Here is a tiny trained network, its code and every weight. The questions are about switching its units off for an input and a class, where a switched-off unit gives its printed mean instead of its output.

import numpy as np


def w(rows, s, z=0):
    codes = np.array(rows[::2]) - 128.0
    scale = np.full(codes.shape[1], s)
    scale[-1] = z or s
    return codes * scale


def norm(h):
    return h / np.sqrt((h * h).mean(-1, keepdims=True) + 1e-5)


def f(y):
    return np.maximum(y, 0)


def log_softmax(a):
    a = a - a.max(-1, keepdims=True)
    return a - np.log(np.exp(a).sum(-1, keepdims=True))


def net(x, mask):
    res = np.array(x, float).reshape(1, 8) / 4 @ E
    u = 0
    for l in range(2):
        y = f(norm(res) @ A[l][:, :-1].T + A[l][:, -1])
        res = res + np.where(mask[u : u + 12], y, B[l][:, -1]) @ B[l][:, :-1]
        u += 12
    return log_softmax(norm(res)[-1] @ U[:, :-1].T + U[:, -1])


A, B = {}, {}
E = w([
[133,59,117,105,176,106,182],'x0',
[120,67,108,97,2,126,115],'x1',
[95,98,197,146,72,108,191],'x2',
[119,85,186,62,134,109,138],'x3',
[72,182,145,88,151,130,214],'x4',
[18,108,129,137,170,185,120],'x5',
[208,145,61,103,143,187,160],'x6',
[140,93,169,139,136,120,156],'x7',
],0.0059)
A[0] = w([
[155,78,203,113,160,144,213,66],'0.n1',
[100,121,78,75,156,127,160,49],'0.n2',
[117,130,139,142,158,137,183,11],'0.n3',
[27,143,169,168,146,90,111,1],'0.n4',
[167,173,164,214,77,63,108,60],'0.n5',
[163,105,112,96,35,103,51,176],'0.n6',
[174,59,166,138,174,119,105,49],'0.n7',
[140,126,183,132,131,150,157,191],'0.n8',
[57,201,53,132,74,158,147,5],'0.n9',
[184,174,96,56,233,103,134,180],'0.n10',
[254,81,51,100,95,131,155,79],'0.n11',
[100,121,72,100,155,205,150,76],'0.n12',
],0.0073,0.0027)
B[0] = w([
[52,130,77,103,89,103,180,197],'0.n1',
[186,134,193,112,142,80,124,159],'0.n2',
[118,102,110,131,69,100,134,147],'0.n3',
[217,145,63,121,141,166,111,195],'0.n4',
[173,180,144,162,129,114,12,199],'0.n5',
[107,111,140,51,91,117,180,253],'0.n6',
[60,146,129,108,150,123,119,173],'0.n7',
[75,177,98,133,120,79,95,185],'0.n8',
[68,143,167,204,116,115,188,175],'0.n9',
[139,49,144,103,201,136,124,253],'0.n10',
[255,133,172,150,83,247,89,241],'0.n11',
[139,193,151,168,144,164,141,183],'0.n12',
],0.0067,0.0046)
A[1] = w([
[81,130,97,155,209,103,125,49],'1.n1',
[151,106,107,72,39,126,82,171],'1.n2',
[64,57,121,108,86,106,120,24],'1.n3',
[128,52,130,183,182,131,92,128],'1.n4',
[107,108,79,130,161,52,254,4],'1.n5',
[130,119,64,165,118,199,169,5],'1.n6',
[83,86,176,89,136,98,204,141],'1.n7',
[181,140,133,147,157,129,145,77],'1.n8',
[112,112,166,173,75,95,141,90],'1.n9',
[170,111,151,93,244,141,140,160],'1.n10',
[95,77,143,110,122,95,130,77],'1.n11',
[80,51,83,168,107,142,60,147],'1.n12',
],0.0089,0.0017)
B[1] = w([
[192,48,155,86,108,119,212,197],'1.n1',
[103,3,185,127,58,137,191,247],'1.n2',
[46,112,104,89,201,76,190,191],'1.n3',
[162,186,96,69,247,111,192,194],'1.n4',
[60,49,197,83,17,70,81,202],'1.n5',
[42,180,200,178,192,148,226,169],'1.n6',
[18,151,133,96,90,17,102,229],'1.n7',
[113,93,164,96,181,92,140,172],'1.n8',
[163,211,89,137,178,78,28,182],'1.n9',
[133,149,120,60,219,29,75,254],'1.n10',
[69,159,75,54,117,81,157,174],'1.n11',
[132,114,201,29,223,68,213,188],'1.n12',
],0.0053,0.0055)
U = w([
[101,197,129,207,86,86,79,98],'0',
[121,101,16,160,121,135,117,2],'1',
[182,149,116,115,247,120,115,174],'2',
[43,96,135,66,114,60,154,163],'3',
[212,81,149,125,35,164,106,160],'4',
[88,161,101,197,143,218,173,101],'5',
],0.015,0.0076)

Each question gives the input, the list of numbers given to net, and the class t.
The units are the neurons (one row each of A and B). Each row of codes is followed by its name. A weight is (code - 128) times the scale printed after its matrix; where a second scale follows, it is the last column's (A, B and U).
mask holds one flag per neuron, layer by layer. A switched-off neuron (its flag False) gives its mean, the last column of its row in B, instead of its output. The means were averaged over made-up inputs and are rounded, as every weight is.
A unit's drop is (log p(t) with every unit on - log p(t) with that unit switched off) / (log p(t) with every unit on - log p(t) with every unit switched off).
The circuit of an input: a set's keep is (log p(t) with only the set's units on - log p(t) with every unit switched off) / (log p(t) with every unit on - log p(t) with every unit switched off). Starting from the 12 units with the biggest drops (on a tie, the unit counted first), units are removed one at a time, each time the one whose removal leaves the highest keep (on an exact tie, the one counted first), for as long as the keep stays at least 0.8.
circuit, biggest first: the units of the circuit, biggest drop first
most important unit: the unit with the biggest drop
k most important neurons: the k neurons with the biggest drops, biggest first
k most important neurons of layer l: the k neurons of layer l with the biggest drops, biggest first
drop of u: that unit's drop, to one decimal
input [-6,6,0,-2,-6,8,8,5], class 5: circuit, biggest first => [1.n6, 1.n5]
input [0,1,2,0,-5,4,5,-5], class 5: most important unit => 1.n6
input [-6,-7,6,3,-2,4,-2,-6], class 0: circuit, biggest first => [0.n10, 1.n12, 1.n3]
input [-7,-7,6,-2,2,1,5,3], class 5: 4 most important neurons of layer 0 => [0.n6, 0.n3, 0.n8, 0.n2]
input [0,-3,-6,8,1,8,-8,0], class 2: 2 most important neurons => [0.n4, 0.n6]
input [4,-7,-5,-2,7,1,3,4], class 3: 2 most important neurons => [0.n11, 1.n5]
input [-1,3,7,-6,0,4,2,4], class 0: 2 most important neurons of layer 1 => [1.n9, 1.n2]
input [2,-4,6,6,-8,-8,-8,-5], class 0: 3 most important neurons => [0.n5, 0.n10, 1.n9]
input [4,4,-5,-1,-6,8,2,-2], class 2: 2 most important neurons of layer 0 => [0.n12, 0.n1]
input [8,-6,-5,-4,7,-4,0,2], class 3: 2 most important neurons of layer 1 => [1.n5, 1.n7]
input [0,-4,8,1,-5,-4,-7,8], class 0: 2 most important neurons of layer 0 => [0.n5, 0.n10]
input [-6,-5,4,6,3,0,-5,6], class 0: 3 most important neurons of layer 0 => [0.n10, 0.n6, 0.n4]
input [-3,1,4,-2,-4,-6,-4,-5], class 4: drop of 1.n7 => 0.1
input [-6,0,-4,2,-2,-2,-3,3], class 4: most important unit => 0.n5
input [4,7,-7,3,0,4,4,-5], class 4: drop of 0.n11 => 0.2
input [-5,4,0,2,8,-2,6,-2], class 5: drop of 0.n4 => 0.0
